Below is a small trained network, with its code and all its weights. Each question gives an input and a class and asks what happens when units are switched off, that is, made to give their printed mean instead of their output.

import numpy as np


def w(rows, s, z=0):
    codes = np.array(rows[::2]) - 128.0
    scale = np.full(codes.shape[1], s)
    scale[-1] = z or s
    return codes * scale


def norm(h):
    return h / np.sqrt((h * h).mean(-1, keepdims=True) + 1e-5)


def f(y):
    return np.maximum(y, 0)


def log_softmax(a):
    a = a - a.max(-1, keepdims=True)
    return a - np.log(np.exp(a).sum(-1, keepdims=True))


def net(x, mask):
    res = np.array(x, float).reshape(1, 2) / 4 @ E
    u = 0
    for l in range(4):
        y = f(norm(res) @ A[l][:, :-1].T + A[l][:, -1])
        res = res + np.where(mask[u : u + 5], y, B[l][:, -1]) @ B[l][:, :-1]
        u += 5
    return log_softmax(norm(res)[-1] @ U[:, :-1].T + U[:, -1])


A, B = {}, {}
E = w([
[156,144,181],'x0',
[204,254,100],'x1',
],0.0089)
A[0] = w([
[238,110,220,5],'0.n1',
[165,42,111,27],'0.n2',
[83,164,249,16],'0.n3',
[174,181,145,142],'0.n4',
[92,64,153,92],'0.n5',
],0.013,0.0031)
B[0] = w([
[53,135,2,210],'0.n1',
[172,154,136,186],'0.n2',
[143,98,17,186],'0.n3',
[44,83,200,253],'0.n4',
[191,166,129,248],'0.n5',
],0.0097,0.0054)
A[1] = w([
[134,197,1,147],'1.n1',
[140,156,170,5],'1.n2',
[142,139,64,59],'1.n3',
[153,215,153,2],'1.n4',
[59,89,174,70],'1.n5',
],0.0066,0.0032)
B[1] = w([
[86,107,129,253],'1.n1',
[163,87,163,128],'1.n2',
[121,104,191,153],'1.n3',
[138,146,120,152],'1.n4',
[107,146,254,155],'1.n5',
],0.0092,0.0045)
A[2] = w([
[97,64,193,54],'2.n1',
[109,67,61,4],'2.n2',
[203,175,13,158],'2.n3',
[217,157,131,70],'2.n4',
[207,2,208,189],'2.n5',
],0.0093,0.0037)
B[2] = w([
[123,62,188,170],'2.n1',
[142,128,60,169],'2.n2',
[53,62,243,177],'2.n3',
[75,182,125,143],'2.n4',
[118,1,149,255],'2.n5',
],0.0099,0.0063)
A[3] = w([
[103,84,52,211],'3.n1',
[175,124,134,79],'3.n2',
[77,43,127,253],'3.n3',
[67,244,123,172],'3.n4',
[149,188,170,104],'3.n5',
],0.011,0.0037)
B[3] = w([
[130,140,82,195],'3.n1',
[73,231,149,128],'3.n2',
[141,255,107,252],'3.n3',
[172,42,101,202],'3.n4',
[117,29,139,146],'3.n5',
],0.011)
U = w([
[116,6,174,196],'0',
[109,123,38,185],'1',
[38,178,174,178],'2',
[195,124,142,3],'3',
],0.018,0.0069)

Each question gives the input, the list of numbers given to net, and the class t.
The units are the neurons (one row each of A and B). Each row of codes is followed by its name. A weight is (code - 128) times the scale printed after its matrix; where a second scale follows, it is the last column's (A, B and U).
mask holds one flag per neuron, layer by layer. A switched-off neuron (its flag False) gives its mean, the last column of its row in B, instead of its output. The means were averaged over made-up inputs and are rounded, as every weight is.
A unit's drop is (log p(t) with every unit on - log p(t) with that unit switched off) / (log p(t) with every unit on - log p(t) with every unit switched off).
most important unit: the unit with the biggest drop
top k neurons: the k neurons with the biggest drops, biggest first
k most important neurons of layer l: the k neurons of layer l with the biggest drops, biggest first
drop of u: that unit's drop, to one decimal
input [-3,4], class 0: most important unit -> 2.n5
input [3,2], class 2: top 2 neurons -> (0.n4, 0.n5)
input [-3,2], class 2: 3 most important neurons of layer 0 -> (0.n5, 0.n1, 0.n3)
input [-5,-4], class 1: 2 most important neurons of layer 3 -> (3.n3, 3.n4)
input [-4,7], class 0: top 2 neurons -> (2.n5, 3.n3)
input [2,-3], class 2: top 4 neurons -> (0.n4, 0.n5, 3.n4, 2.n4)
input [-7,-5], class 1: top 2 neurons -> (0.n4, 3.n3)
input [-6,-5], class 1: top 4 neurons -> (0.n4, 0.n5, 3.n3, 3.n4)
input [2,2], class 2: top 2 neurons -> (0.n4, 1.n5)
input [7,3], class 1: top 2 neurons -> (0.n1, 2.n5)
input [2,4], class 0: top 3 neurons -> (2.n5, 3.n3, 3.n4)
input [1,1], class 2: top 2 neurons -> (0.n4, 1.n5)
input [-5,5], class 0: top 2 neurons -> (2.n5, 0.n1)
input [8,2], class 1: most important unit -> 0.n1
input [2,1], class 2: top 2 neurons -> (0.n4, 0.n5)
input [1,-1], class 2: top 2 neurons -> (2.n3, 0.n4)
input [1,-3], class 2: top 3 neurons -> (0.n5, 0.n4, 3.n4)
input [-1,-3], class 2: 4 most important neurons of layer 0 -> (0.n5, 0.n4, 0.n1, 0.n2)
input [2,8], class 0: drop of 3.n3 -> 0.3
input [7,-5], class 1: most important unit -> 0.n3
input [7,1], class 1: drop of 0.n1 -> 1.1
input [-3,6], class 0: drop of 0.n1 -> 0.2
